Below are the code and all the weights of a small trained network. Each question names an input and a class and asks about switching units off, where a switched-off unit gives its printed mean instead of its output.

import numpy as np


def w(rows, s, z=0):
    codes = np.array(rows[::2]) - 128.0
    scale = np.full(codes.shape[1], s)
    scale[-1] = z or s
    return codes * scale


def f(y):
    return np.maximum(y, 0)


def log_softmax(a):
    a = a - a.max(-1, keepdims=True)
    return a - np.log(np.exp(a).sum(-1, keepdims=True))


def net(x, mask):
    res = np.array(x, float).reshape(1, 7) / 4 @ E
    y = f(res @ A[0][:, :-1].T + A[0][:, -1])
    res = res + np.where(mask, y, B[0][:, -1]) @ B[0][:, :-1]
    return log_softmax(res[-1] @ U[:, :-1].T + U[:, -1])


A, B = {}, {}
E = w([
[110,97,173,125,147,81,123,161],'x0',
[118,144,153,127,160,121,92,154],'x1',
[103,44,116,91,241,240,193,137],'x2',
[199,199,254,53,101,158,213,156],'x3',
[16,141,188,196,86,224,179,211],'x4',
[125,139,135,127,143,128,109,142],'x5',
[161,119,118,139,115,148,128,124],'x6',
],0.0091)
A[0] = w([
[128,42,84,41,249,211,170,167,65],'neuron 0',
[174,127,108,2,135,114,76,74,106],'neuron 1',
[139,138,162,164,6,52,90,132,8],'neuron 2',
[143,172,126,140,35,91,64,168,23],'neuron 3',
[117,85,146,133,176,180,166,138,21],'neuron 4',
[60,121,145,243,95,214,192,191,86],'neuron 5',
[186,197,214,39,108,149,189,130,161],'neuron 6',
[168,64,112,74,203,160,159,158,16],'neuron 7',
[160,148,130,95,111,162,116,135,170],'neuron 8',
[135,163,144,56,113,146,162,115,222],'neuron 9',
[102,72,136,148,126,109,89,127,157],'neuron 10',
[95,148,159,198,103,174,149,166,117],'neuron 11',
[99,65,129,100,187,179,137,92,13],'neuron 12',
[195,135,86,85,196,80,147,124,102],'neuron 13',
[171,160,135,152,181,140,171,149,79],'neuron 14',
[137,122,199,45,142,169,147,98,123],'neuron 15',
[68,185,124,161,87,157,161,209,79],'neuron 16',
[194,99,174,107,123,123,143,165,169],'neuron 17',
[193,87,60,45,187,61,105,91,100],'neuron 18',
[108,54,118,155,99,118,112,86,194],'neuron 19',
[153,189,170,66,128,115,209,144,147],'neuron 20',
[186,139,97,19,167,93,116,102,109],'neuron 21',
[55,66,11,247,185,113,67,91,191],'neuron 22',
],0.009,0.0016)
B[0] = w([
[209,246,109,83,50,66,216,40,236],'neuron 0',
[99,60,185,102,115,221,77,99,184],'neuron 1',
[148,186,129,71,58,37,195,77,193],'neuron 2',
[183,255,103,77,50,55,164,37,181],'neuron 3',
[174,161,125,80,123,122,143,59,183],'neuron 4',
[57,49,169,90,100,193,57,99,240],'neuron 5',
[169,103,17,233,231,113,139,223,238],'neuron 6',
[177,178,152,72,79,105,148,78,186],'neuron 7',
[157,127,166,174,165,152,119,133,154],'neuron 8',
[134,89,75,180,161,162,153,148,180],'neuron 9',
[146,137,107,144,134,135,133,158,161],'neuron 10',
[65,55,156,123,64,196,42,83,194],'neuron 11',
[179,169,107,99,95,70,182,71,182],'neuron 12',
[37,50,161,100,84,233,95,95,175],'neuron 13',
[132,219,140,172,145,165,115,156,156],'neuron 14',
[153,183,92,183,177,126,127,153,191],'neuron 15',
[33,113,200,109,88,171,40,118,200],'neuron 16',
[141,109,107,153,139,152,129,180,172],'neuron 17',
[80,60,166,124,96,221,81,131,204],'neuron 18',
[157,105,105,158,171,152,157,166,168],'neuron 19',
[167,101,79,213,171,102,158,202,206],'neuron 20',
[43,15,144,63,95,131,98,121,184],'neuron 21',
[207,123,33,235,207,97,157,235,253],'neuron 22',
],0.0063,0.015)
U = w([
[141,94,61,233,230,109,135,246,248],'0',
[47,6,213,78,123,180,74,120,93],'1',
[150,253,132,50,110,62,164,67,29],'2',
],0.012,0.0018)

Each question gives the input, the list of numbers given to net, and the class t.
The units are the neurons (one row each of A and B). Each row of codes is followed by its name. A weight is (code - 128) times the scale printed after its matrix; where a second scale follows, it is the last column's (A, B and U).
mask holds one flag per neuron, in row order. A switched-off neuron (its flag False) gives its mean, the last column of its row in B, instead of its output. The means were averaged over made-up inputs and are rounded, as every weight is.
A unit's drop is (log p(t) with every unit on - log p(t) with that unit switched off) / (log p(t) with every unit on - log p(t) with every unit switched off).
The circuit of an input: a set's keep is (log p(t) with only the set's units on - log p(t) with every unit switched off) / (log p(t) with every unit on - log p(t) with every unit switched off). Starting from the 12 units with the biggest drops (on a tie, the unit counted first), units are removed one at a time, each time the one whose removal leaves the highest keep (on an exact tie, the one counted first), for as long as the keep stays at least 0.8.
units of the circuit, in order: the units of the circuit, biggest drop first
k most important neurons: the k neurons with the biggest drops, biggest first
drop when u is switched off: that unit's drop, to one decimal
input [-6,1,-4,7,-7,2,8], class 0: units of the circuit, in order => [neuron 6]
input [-2,-8,4,5,-7,-7,0], class 1: 2 most important neurons => [neuron 22; neuron 21]
input [-1,7,3,6,7,-3,8], class 1: 4 most important neurons => [neuron 5; neuron 22; neuron 11; neuron 16]
input [2,-5,8,8,3,-7,-4], class 0: 2 most important neurons => [neuron 6; neuron 20]
input [3,-8,2,5,7,0,7], class 1: 4 most important neurons => [neuron 5; neuron 22; neuron 11; neuron 16]
input [-2,3,5,3,3,8,-3], class 2: 2 most important neurons => [neuron 0; neuron 22]
input [-1,8,-5,6,4,-1,-8], class 0: 2 most important neurons => [neuron 6; neuron 0]
input [7,-4,3,-7,-8,7,-2], class 1: 3 most important neurons => [neuron 18; neuron 13; neuron 6]
input [-8,-7,-8,8,-5,0,1], class 0: 4 most important neurons => [neuron 6; neuron 20; neuron 0; neuron 9]
input [0,4,-8,2,8,-5,4], class 1: 4 most important neurons => [neuron 5; neuron 0; neuron 11; neuron 16]
input [-6,8,8,0,8,-6,0], class 1: 4 most important neurons => [neuron 5; neuron 11; neuron 16; neuron 3]
input [3,-3,3,6,-6,-3,-1], class 0: 4 most important neurons => [neuron 6; neuron 5; neuron 20; neuron 15]
input [-3,-1,-2,-1,-1,-4,3], class 2: 4 most important neurons => [neuron 6; neuron 22; neuron 5; neuron 20]
input [0,5,6,-1,-4,-5,-8], class 2: units of the circuit, in order => [neuron 0]
input [0,3,-5,6,0,0,-3], class 0: 2 most important neurons => [neuron 6; neuron 0]
input [6,-7,7,6,-8,-4,1], class 1: drop when neuron 1 is switched off => 0.9
input [-7,3,8,-1,-6,-3,-8], class 2: drop when neuron 0 is switched off => 2.0
input [0,8,-2,7,-5,-5,-1], class 0: drop when neuron 6 is switched off => 0.2
input [-1,6,6,-2,-1,8,-6], class 2: drop when neuron 7 is switched off => 0.0
input [2,7,6,0,-8,-5,-5], class 1: most important neuron => [neuron 18]
